Below are the code and all the weights of a small trained network. Each question names an input and a target symbol and asks about switching units off, where a switched-off unit gives its printed mean instead of its output.

import numpy as np


def w(rows, s, z=0):
    codes = np.array(rows[::2]) - 128.0
    scale = np.full(codes.shape[1], s)
    scale[-1] = z or s
    return codes * scale


def norm(h):
    return h / np.sqrt((h * h).mean(-1, keepdims=True) + 1e-5)


def f(y):
    return np.maximum(y, 0)


def softmax(a):
    e = np.exp(a - a.max(-1, keepdims=True))
    return e / e.sum(-1, keepdims=True)


def log_softmax(a):
    a = a - a.max(-1, keepdims=True)
    return a - np.log(np.exp(a).sum(-1, keepdims=True))


def net(x, mask):
    ids = ['ΠΦζηλξ'.index(c) for c in x.split()]
    T = len(ids)
    res = E[ids] + P[:T]
    r = norm(res)
    for j in range(3):
        rows = slice(3 * j, 3 * j + 3)
        q, k, v = (r @ M[0][rows].T for M in (Q, K, V))
        z = softmax(np.where(np.tri(T) > 0, q @ k.T / 3**0.5, -1e9)) @ v
        o = O[0][rows]
        res = res + np.where(mask[j], z, o[:, -1]) @ o[:, :-1]
    y = f(norm(res) @ A[0][:, :-1].T + A[0][:, -1])
    res = res + np.where(mask[3:15], y, B[0][:, -1]) @ B[0][:, :-1]
    return log_softmax(norm(res)[-1] @ U[:, :-1].T + U[:, -1])


Q, K, V, O, A, B = {}, {}, {}, {}, {}, {}
E = w([
[104,91,97,104],'Π',
[141,21,14,115],'Φ',
[216,88,119,118],'ζ',
[109,83,99,181],'η',
[119,5,123,174],'λ',
[171,109,82,41],'ξ',
],0.015)
P = w([
[133,255,99,96],'0',
[147,121,157,148],'1',
[140,176,223,171],'2',
[165,74,208,76],'3',
[172,171,126,121],'4',
[159,198,226,171],'5',
[169,112,243,81],'6',
[159,119,124,169],'7',
],0.0088)
Q[0] = w([
[185,45,78,191],'h1',
[92,87,149,206],'h1',
[101,153,192,124],'h1',
[8,208,57,134],'h2',
[113,147,141,89],'h2',
[104,99,134,188],'h2',
[128,112,52,148],'h3',
[94,88,20,107],'h3',
[115,121,91,94],'h3',
],0.013)
K[0] = w([
[131,166,121,147],'h1',
[156,105,120,145],'h1',
[126,159,131,80],'h1',
[137,79,181,136],'h2',
[111,111,86,148],'h2',
[107,66,72,117],'h2',
[138,131,97,120],'h3',
[68,120,96,120],'h3',
[9,64,75,130],'h3',
],0.014)
V[0] = w([
[94,110,53,254],'h1',
[140,149,47,56],'h1',
[159,34,180,53],'h1',
[26,196,86,51],'h2',
[162,42,116,55],'h2',
[139,191,219,138],'h2',
[205,65,160,128],'h3',
[100,99,57,148],'h3',
[121,144,151,82],'h3',
],0.008)
O[0] = w([
[111,82,156,173,193],'h1',
[177,141,141,90,165],'h1',
[184,109,166,59,165],'h1',
[167,187,146,67,147],'h2',
[2,111,115,128,211],'h2',
[130,75,167,198,1],'h2',
[115,71,102,114,162],'h3',
[105,245,190,137,194],'h3',
[30,78,130,81,105],'h3',
],0.0057,0.008)
A[0] = w([
[107,183,75,73,130],'n1',
[121,189,92,142,48],'n2',
[139,104,47,127,145],'n3',
[186,109,93,163,95],'n4',
[76,152,193,77,159],'n5',
[134,119,71,178,137],'n6',
[141,204,155,138,115],'n7',
[145,221,113,168,73],'n8',
[165,52,148,174,164],'n9',
[187,152,122,102,127],'n10',
[254,223,26,137,148],'n11',
[189,59,219,88,255],'n12',
],0.0097,0.0027)
B[0] = w([
[115,161,124,207,219],'n1',
[148,131,67,105,139],'n2',
[115,206,254,115,243],'n3',
[124,115,180,145,162],'n4',
[112,150,144,95,182],'n5',
[174,40,225,145,184],'n6',
[178,109,132,133,140],'n7',
[185,93,86,154,141],'n8',
[136,164,35,119,204],'n9',
[164,112,17,123,175],'n10',
[98,59,192,118,227],'n11',
[134,128,87,141,254],'n12',
],0.0091,0.0057)
U = w([
[75,105,91,99,144],'Π',
[158,72,191,127,123],'Φ',
[247,102,127,167,52],'ζ',
[119,61,128,178,251],'η',
[132,84,69,168,91],'λ',
[206,127,112,120,118],'ξ',
],0.014,0.0025)

Each question gives the input, a string of symbols that net reads in full, and the target symbol t.
The units are the heads (3 rows each of Q, K, V and O) and the neurons (one row each of A and B). Each row of codes is followed by its name. A weight is (code - 128) times the scale printed after its matrix; where a second scale follows, it is the last column's (O, A, B and U).
mask holds one flag per unit, heads first, then neurons. A switched-off unit (its flag False) gives its mean, the last column of its rows in O or B, instead of its output. The means were averaged over made-up inputs and are rounded, as every weight is.
A unit's drop is (log p(t) with every unit on - log p(t) with that unit switched off) / (log p(t) with every unit on - log p(t) with every unit switched off).
The circuit of an input: a set's keep is (log p(t) with only the set's units on - log p(t) with every unit switched off) / (log p(t) with every unit on - log p(t) with every unit switched off). Starting from the 12 units with the biggest drops (on a tie, the unit counted first), units are removed one at a time, each time the one whose removal leaves the highest keep (on an exact tie, the one counted first), for as long as the keep stays at least 0.8.
units of the circuit, in order: the units of the circuit, biggest drop first
most important unit: the unit with the biggest drop
k most important neurons: the k neurons with the biggest drops, biggest first
heads that matter: for each layer, one digit per head in row order, 1 if its drop is at least 0.15 and else 0, layers parted by /
drop when u is switched off: that unit's drop, to one decimal
input Φ η Φ η Φ λ, target λ: most important unit => n9
input Φ η Φ Φ Φ Φ Φ, target Π: units of the circuit, in order => [h2; n6; n3]
input ζ Φ λ η, target λ: heads that matter => 000
input Φ Π Φ Φ Φ Π Φ, target Π: units of the circuit, in order => [h2; n6]
input ζ Φ Φ Φ Π Π, target Π: heads that matter => 001
input λ Φ η Π ξ Π λ Π, target η: heads that matter => 110
input η Φ Π Π, target ξ: heads that matter => 010
input Φ Φ Φ Φ Π Π λ, target Π: heads that matter => 010
input Π Π λ, target λ: 4 most important neurons => [n3; n9; n12; n6]
input ζ Φ λ Φ Φ Φ Φ Φ, target Φ: 2 most important neurons => [n3; n6]
input Φ Φ η ζ Φ, target η: heads that matter => 110
input η Φ Φ Φ η λ Φ, target ζ: units of the circuit, in order => [h2; h3]
input Π Φ Π Φ, target ξ: units of the circuit, in order => [h2; n6]
input η Φ ζ Φ, target ζ: heads that matter => 010
input Π Φ ξ ζ η Φ Π, target ξ: most important neuron => [n11]
input Φ ξ ζ λ, target Π: 2 most important neurons => [n6; n9]
input Π Φ Φ η, target ξ: drop when h3 is switched off => 0.0
input Π λ Φ ζ ξ η Φ Π, target η: drop when h1 is switched off => 0.4
input Π ξ λ Φ, target ξ: drop when n11 is switched off => 0.2
input Φ Π Φ, target Φ: drop when n9 is switched off => 0.1
input Π Φ Φ Π η Π, target Π: most important neuron => [n6]
